Moves between elements:
su: x997->x53, x524->x699, x73->x279, x616->x449, x478->x980, x985->x451, x733->x706, x30->x857, x487->x636, x735->x628, x387->x871, x126->x389, x682->x346, x344->x478, x926->x927, x653->x138, x950->x988, x923->x194, x784->x682, x706->x73, x225->x306, x435->x765, x464->x344, x532->x476, x572->x686, x648->x602, x332->x586, x980->x574, x53->x787, x730->x257, x348->x77, x559->x657, x169->x91, x77->x745, x789->x653, x658->x926, x574->x559, x636->x773, x138->x271, x293->x402, x871->x100, x570->x985, x54->x848, x335->x533, x699->x570, x704->x126, x773->x658, x745->x704, x115->x588, x101->x327, x52->x572, x983->x616, x232->x92, x156->x703, x588->x348, x257->x284, x264->x238, x533->x789, x541->x487, x62->x524, x785->x26, x602->x435, x451->x997, x637->x298, x304->x264, x857->x499, x120->x733, x306->x950, x238->x521, x279->x237, x476->x387, x346->x923, x670->x788, x194->x464, x342->x625, x826->x227, x92->x735, x692->x730, x389->x156, x628->x479, x449->x879, x479->x304, x521->x784, x327->x541, x988->x983, x284->x332, x100->x785, x686->x637, x499->x428, x298->x62, x227->x692, x237->x342, x787->x30, x788->x54, x810->x826, x402->x532, x848->x115, x765->x670, x657->x335, x927->x648, x91->x52, x26->x225, x625->x810, x879->x169, x703->x232, x428->x120, x271->x101, x586->x293
zi: x997->x559, x524->x464, x73->x541, x616->x628, x478->x985, x985->x980, x733->x101, x30->x533, x487->x237, x735->x616, x387->x77, x126->x26, x682->x637, x344->x570, x926->x826, x653->x428, x950->x232, x923->x62, x784->x686, x706->x327, x225->x156, x435->x257, x464->x699, x532->x588, x572->x784, x648->x692, x332->x788, x980->x451, x53->x657, x730->x435, x348->x387, x559->x53, x169->x264, x77->x871, x789->x499, x658->x810, x574->x997, x636->x342, x138->x120, x293->x848, x871->x745, x570->x478, x54->x293, x335->x30, x699->x344, x704->x785, x773->x625, x745->x100, x115->x532, x101->x706, x52->x521, x983->x735, x232->x988, x156->x306, x588->x476, x257->x765, x264->x91, x533->x857, x541->x279, x62->x194, x785->x126, x602->x730, x451->x574, x637->x346, x304->x169, x857->x789, x120->x271, x306->x703, x238->x52, x279->x487, x476->x348, x346->x298, x670->x332, x194->x524, x342->x773, x826->x927, x92->x983, x692->x602, x389->x225, x628->x449, x449->x479, x479->x879, x521->x572, x327->x73, x988->x92, x284->x670, x100->x704, x686->x682, x499->x653, x298->x923, x227->x648, x237->x636, x787->x335, x788->x586, x810->x926, x402->x115, x848->x402, x765->x284, x657->x787, x927->x227, x91->x238, x26->x389, x625->x658, x879->x304, x703->x950, x428->x138, x271->x733, x586->x54
du: x997->x478, x524->x346, x73->x271, x616->x232, x478->x524, x985->x464, x733->x653, x30->x559, x487->x706, x735->x950, x387->x115, x126->x871, x682->x52, x344->x62, x926->x342, x653->x30, x950->x389, x923->x686, x784->x91, x706->x138, x225->x704, x435->x227, x464->x298, x532->x54, x572->x264, x648->x810, x332->x435, x980->x699, x53->x980, x730->x927, x348->x402, x559->x985, x169->x628, x77->x532, x789->x787, x658->x237, x574->x570, x636->x73, x138->x857, x293->x670, x871->x588, x570->x194, x54->x284, x335->x997, x699->x923, x704->x387, x773->x279, x745->x476, x115->x586, x101->x428, x52->x304, x983->x703, x232->x225, x156->x785, x588->x293, x257->x648, x264->x449, x533->x53, x541->x733, x62->x682, x785->x77, x602->x826, x451->x344, x637->x521, x304->x616, x857->x657, x120->x789, x306->x126, x238->x879, x279->x101, x476->x848, x346->x572, x670->x730, x194->x637, x342->x541, x826->x773, x92->x306, x692->x926, x389->x100, x628->x988, x449->x92, x479->x983, x521->x169, x327->x120, x988->x156, x284->x602, x100->x348, x686->x238, x499->x335, x298->x784, x227->x658, x237->x327, x787->x574, x788->x257, x810->x636, x402->x788, x848->x332, x765->x692, x657->x451, x927->x625, x91->x479, x26->x745, x625->x487, x879->x735, x703->x26, x428->x533, x271->x499, x586->x765
vu: x997->x574, x524->x194, x73->x327, x616->x735, x478->x570, x985->x478, x733->x271, x30->x335, x487->x279, x735->x983, x387->x348, x126->x785, x682->x686, x344->x699, x926->x810, x653->x499, x950->x703, x923->x298, x784->x572, x706->x101, x225->x389, x435->x730, x464->x524, x532->x115, x572->x521, x648->x227, x332->x670, x980->x985, x53->x559, x730->x602, x348->x476, x559->x997, x169->x304, x77->x387, x789->x857, x658->x625, x574->x451, x636->x237, x138->x428, x293->x54, x871->x77, x570->x344, x54->x586, x335->x787, x699->x464, x704->x100, x773->x342, x745->x871, x115->x402, x101->x733, x52->x238, x983->x92, x232->x950, x156->x225, x588->x532, x257->x435, x264->x169, x533->x30, x541->x73, x62->x923, x785->x704, x602->x692, x451->x980, x637->x682, x304->x879, x857->x533, x120->x138, x306->x156, x238->x91, x279->x541, x476->x588, x346->x637, x670->x284, x194->x62, x342->x636, x826->x926, x92->x988, x692->x648, x389->x26, x628->x616, x449->x628, x479->x449, x521->x52, x327->x706, x988->x232, x284->x765, x100->x745, x686->x784, x499->x789, x298->x346, x227->x927, x237->x487, x787->x657, x788->x332, x810->x658, x402->x848, x848->x293, x765->x257, x657->x53, x927->x826, x91->x264, x26->x126, x625->x773, x879->x479, x703->x306, x428->x653, x271->x120, x586->x788
ko: x997->x985, x524->x298, x73->x733, x616->x988, x478->x464, x985->x699, x733->x428, x30->x53, x487->x327, x735->x232, x387->x532, x126->x745, x682->x521, x344->x194, x926->x773, x653->x533, x950->x225, x923->x682, x784->x238, x706->x120, x225->x785, x435->x648, x464->x923, x532->x293, x572->x91, x648->x926, x332->x257, x980->x344, x53->x451, x730->x227, x348->x115, x559->x980, x169->x449, x77->x588, x789->x335, x658->x636, x574->x478, x636->x541, x138->x789, x293->x332, x871->x476, x570->x524, x54->x670, x335->x559, x699->x62, x704->x77, x773->x487, x745->x348, x115->x54, x101->x138, x52->x169, x983->x950, x232->x156, x156->x126, x588->x848, x257->x692, x264->x479, x533->x657, x541->x101, x62->x637, x785->x871, x602->x927, x451->x570, x637->x572, x304->x628, x857->x787, x120->x499, x306->x26, x238->x304, x279->x706, x476->x402, x346->x784, x670->x435, x194->x346, x342->x279, x826->x625, x92->x703, x692->x826, x389->x704, x628->x92, x449->x983, x479->x735, x521->x264, x327->x271, x988->x306, x284->x730, x100->x387, x686->x52, x499->x30, x298->x686, x227->x810, x237->x73, x787->x997, x788->x765, x810->x342, x402->x586, x848->x788, x765->x602, x657->x574, x927->x658, x91->x879, x26->x100, x625->x237, x879->x616, x703->x389, x428->x857, x271->x653, x586->x284

In the rows, zero is written as 536.

The rows follow the links: the fewer symbols apart two elements are, the more alike their rows tend to be.

Each row is also shifted at random along 4 hidden directions that mean nothing.

Each row, then its element:
475,563,442,642,452,459,579,425,541,655,395,619,486,415,541,574,436,471,495,495,601,505,641,613,632,489,562,360,618,539,670,610,501,652,504,577,628,426,533,465,421,553,611 -> x77
413,455,690,614,617,576,430,625,319,355,645,548,572,698,336,522,514,616,489,611,538,514,584,486,495,453,605,595,409,544,445,448,584,410,502,532,478,520,713,628,674,530,498 -> x533
341,425,656,468,622,529,479,625,375,402,693,561,540,604,494,510,642,562,555,568,535,583,541,449,407,471,601,705,454,560,427,518,566,436,566,454,465,639,692,641,654,537,523 -> x657
489,558,408,665,573,535,619,585,474,394,425,475,559,470,272,440,451,569,453,543,447,474,574,665,605,612,542,478,584,546,666,412,468,512,564,653,612,412,537,443,580,531,521 -> x648
673,548,420,412,651,462,621,662,566,385,562,630,589,459,423,576,600,499,531,585,572,553,411,601,477,474,486,793,609,527,532,447,438,427,505,565,592,615,551,509,690,507,487 -> x73
234,556,410,501,485,607,433,491,519,628,368,449,530,658,424,553,572,549,362,527,542,578,539,695,489,578,554,497,439,533,437,607,595,562,541,591,455,583,486,395,472,562,538 -> x293
699,422,517,573,626,451,633,636,494,339,585,635,632,432,385,532,493,435,590,615,620,525,537,583,580,479,474,648,652,528,669,552,527,454,547,514,636,509,611,494,701,526,505 -> x733
609,380,656,643,445,507,590,466,651,640,539,531,452,513,671,420,423,537,601,468,444,501,519,461,615,556,488,316,573,537,649,372,499,660,632,537,591,415,688,639,398,505,475 -> x449
626,489,602,556,597,624,415,597,395,390,674,564,668,667,473,605,596,495,511,640,687,585,588,463,544,497,527,635,407,534,399,754,728,401,517,403,443,537,485,510,679,581,535 -> x30
369,513,574,551,564,563,485,597,430,442,484,466,579,695,140,498,640,512,454,619,555,601,382,579,369,552,462,634,522,522,439,349,612,467,482,520,594,630,584,493,623,507,260 -> x237
759,574,399,400,641,592,455,653,605,411,500,499,559,682,461,515,555,664,388,556,487,544,479,643,495,545,520,769,412,538,393,472,492,392,559,636,363,599,533,465,654,512,593 -> x342
309,463,362,540,550,454,673,568,548,526,401,491,502,351,331,408,551,544,504,532,419,525,540,695,485,649,546,570,691,524,652,430,417,549,653,667,683,547,597,430,539,497,502 -> x435
873,440,656,635,439,530,518,420,602,659,549,530,496,541,708,478,455,513,597,494,505,501,576,450,620,538,507,316,557,545,624,476,567,652,598,491,538,436,609,612,397,536,522 -> x628
552,634,459,574,444,458,625,440,561,683,408,649,494,331,574,652,503,440,565,498,659,490,613,598,591,442,558,378,635,520,642,643,506,655,423,569,657,491,455,468,431,554,607 -> x745
554,352,363,580,557,482,651,574,501,499,424,466,530,354,320,367,516,489,498,542,467,558,556,716,548,663,515,538,689,515,696,579,535,566,687,606,676,500,600,374,594,530,526 -> x730
568,684,661,636,449,492,614,447,655,640,526,541,530,439,691,635,491,459,686,522,565,508,474,406,604,536,439,362,641,531,621,478,496,659,440,459,683,458,387,619,404,524,431 -> x879
567,322,385,563,484,459,639,465,586,667,445,649,481,368,634,472,458,450,508,477,560,518,645,657,643,497,527,391,638,548,691,678,534,664,652,564,563,491,661,443,433,549,674 -> x871
601,640,672,401,495,566,539,474,601,673,593,483,490,541,767,550,649,546,645,511,477,600,412,387,442,626,480,564,553,523,452,543,571,588,510,402,554,657,386,642,478,537,443 -> x521
168,670,349,396,551,563,501,545,573,634,349,496,447,603,462,534,603,659,414,467,459,525,511,700,406,540,600,598,469,519,428,453,453,517,481,704,480,641,503,429,479,544,563 -> x586
584,679,503,451,594,529,512,634,498,420,478,538,585,624,276,621,642,577,471,600,544,566,393,567,392,504,518,728,515,512,421,373,484,425,437,613,547,638,506,501,665,538,382 -> x487
296,390,606,544,476,472,671,460,761,643,612,539,490,434,752,469,500,453,683,498,495,549,419,450,607,594,353,420,692,534,668,450,530,639,653,433,642,504,562,588,452,498,426 -> x304
350,613,539,446,439,449,586,412,610,774,408,638,434,449,567,617,649,537,544,470,566,531,436,558,387,424,584,439,587,533,510,369,419,651,440,602,640,626,625,554,359,537,443 -> x26
474,558,684,439,583,470,587,602,399,473,689,577,597,361,600,567,633,477,673,606,573,558,559,423,430,527,583,704,610,531,505,647,508,475,501,413,646,624,520,620,636,571,533 -> x574
307,410,326,572,501,566,516,497,628,607,399,565,477,573,583,494,410,582,415,466,515,486,657,689,650,525,559,417,461,531,598,581,514,566,612,678,420,435,603,437,446,534,699 -> x588
565,664,421,450,637,571,491,635,558,425,502,520,551,677,366,561,603,656,419,554,482,532,418,636,432,505,536,735,440,548,415,328,453,392,460,649,456,635,539,501,645,526,470 -> x636
419,495,621,537,580,494,647,603,524,431,712,572,589,354,743,510,464,475,707,563,497,513,616,419,626,559,542,627,635,523,672,664,493,508,578,468,609,474,478,619,612,553,676 -> x570
559,613,583,371,628,510,547,640,477,434,677,617,559,470,683,626,644,544,632,557,563,553,552,448,476,481,610,818,515,524,441,672,499,424,496,483,486,653,480,610,647,550,650 -> x559
283,681,659,475,601,462,651,603,514,444,661,610,570,322,672,613,553,527,699,549,531,519,537,431,553,524,577,652,668,519,632,559,401,480,456,514,646,543,434,651,621,545,608 -> x985
619,608,543,570,463,579,468,463,769,684,517,556,491,678,805,587,448,572,527,453,580,484,514,492,636,479,458,381,448,552,543,530,561,626,529,518,404,457,492,545,401,533,570 -> x983
726,492,497,487,442,599,421,440,711,729,501,572,515,735,767,591,546,498,489,489,631,543,485,518,575,505,416,438,435,549,419,665,678,617,550,437,372,534,480,514,420,553,543 -> x232
495,577,761,663,536,644,412,506,448,495,677,393,598,664,598,510,494,565,602,569,511,506,609,341,591,632,546,427,466,537,496,627,671,540,536,397,474,460,434,652,532,557,517 -> x923
614,651,735,478,487,634,441,505,502,628,639,404,499,670,642,521,625,593,582,523,484,554,519,367,409,592,578,506,430,540,373,527,572,560,500,428,487,609,456,680,475,545,434 -> x686
634,840,486,376,484,546,432,484,728,732,468,632,428,679,824,760,555,637,491,421,610,521,449,519,505,395,570,516,406,518,398,489,457,577,354,606,401,604,380,548,380,522,580 -> x703
447,412,468,537,569,636,450,577,537,407,504,430,613,749,283,471,584,536,401,599,563,581,429,625,499,592,404,622,440,552,421,474,660,473,600,492,447,551,551,443,632,524,364 -> x773
146,562,346,578,564,495,683,556,626,451,414,495,562,389,362,499,470,476,497,557,483,509,487,708,624,611,453,539,690,538,691,482,475,528,580,646,660,462,428,391,575,512,489 -> x602
254,487,395,650,447,604,436,421,497,616,399,483,551,636,416,566,485,508,397,540,638,518,631,637,637,561,518,368,479,535,518,668,669,604,544,562,494,426,481,400,437,561,535 -> x532
483,492,629,440,606,444,655,617,504,439,694,583,549,322,692,520,566,501,674,551,493,530,587,450,514,541,594,694,624,536,620,639,438,477,554,490,603,578,552,639,657,564,672 -> x980

From each start, follow one symbol. Which element do you reach?
Answer with the element's name.
new walk
548,461,581,437,651,590,444,662,450,385,672,564,556,654,584,541,547,600,534,552,526,539,583,487,490,455,572,746,399,541,410,617,562,382,533,495,379,590,616,619,678,541,633
zi -> x30
new walk
588,602,386,441,539,529,566,528,443,619,352,475,472,440,347,496,653,564,420,518,476,570,549,713,393,603,637,599,575,543,474,555,492,550,530,627,598,677,513,389,499,550,535
zi -> x332
new walk
571,520,746,572,435,489,602,428,558,665,587,480,503,432,602,504,579,448,699,515,529,581,464,406,456,600,445,406,648,533,585,460,552,681,532,404,694,550,542,646,445,531,356
ko -> x479
new walk
493,353,655,431,513,608,500,511,635,641,658,427,482,657,765,401,630,555,595,521,438,615,457,418,474,664,428,582,503,542,441,563,606,570,682,391,466,641,561,634,488,542,476
su -> x682
new walk
350,600,695,649,548,615,494,537,530,458,670,451,625,568,705,580,449,494,630,579,555,497,595,373,708,622,460,496,519,528,596,706,646,520,541,412,505,413,345,632,571,557,614
du -> x637
new walk
315,496,376,576,604,617,457,597,609,399,486,451,614,739,348,497,519,568,398,579,540,534,437,668,598,608,408,606,459,540,490,462,629,454,599,565,426,501,479,425,653,509,440
su -> x926
new walk
299,613,454,535,472,417,667,448,665,675,399,687,475,356,633,632,518,466,586,463,627,525,501,608,614,430,524,430,664,552,647,551,464,649,453,629,655,531,507,469,410,520,577
du -> x348
new walk
651,296,649,705,617,554,469,618,279,278,617,533,609,630,297,436,459,541,515,609,511,528,654,480,557,502,586,507,459,538,565,480,612,434,607,522,516,450,833,606,676,542,502
vu -> x789
new walk
507,480,409,645,468,520,495,453,499,628,376,557,471,535,508,502,429,585,425,477,534,481,707,652,644,499,663,324,494,531,591,563,514,612,541,651,486,426,646,476,422,568,695
vu -> x588
new walk
448,462,680,478,552,620,434,560,584,574,633,418,454,713,749,405,538,682,557,502,357,546,516,404,501,637,561,536,399,519,426,462,515,518,636,493,389,575,617,701,498,524,556
du -> x521
new walk
727,422,423,386,671,490,548,673,546,410,535,571,534,543,408,455,628,595,476,565,458,567,433,613,412,509,546,771,531,537,451,375,431,433,594,585,499,682,677,506,656,520,483
vu -> x541
new walk
362,517,590,372,639,527,521,655,501,431,674,606,577,537,626,566,621,591,583,566,540,548,535,462,448,481,576,813,498,549,430,592,486,411,551,496,445,655,593,621,692,557,607
su -> x787
new walk
675,480,748,491,452,524,574,447,567,681,622,474,499,461,656,454,630,499,656,510,481,584,441,398,446,622,496,490,615,554,505,492,535,636,605,384,634,608,549,654,444,518,385
ko -> x304
new walk
483,316,650,415,632,489,576,651,414,431,708,572,552,429,573,452,623,505,641,565,484,604,570,437,423,508,604,754,580,548,487,583,510,466,657,453,550,661,687,651,651,526,591
zi -> x559
new walk
521,520,754,684,550,533,551,542,382,428,673,463,562,448,595,472,439,546,661,547,464,489,663,385,629,608,623,446,571,517,619,550,521,520,548,482,585,414,577,663,575,557,620
vu -> x524
new walk
630,385,545,432,425,483,553,424,579,781,444,617,404,477,599,489,651,508,525,460,545,592,502,573,392,474,565,447,568,559,451,501,516,667,568,521,586,691,729,551,362,545,480
vu -> x26
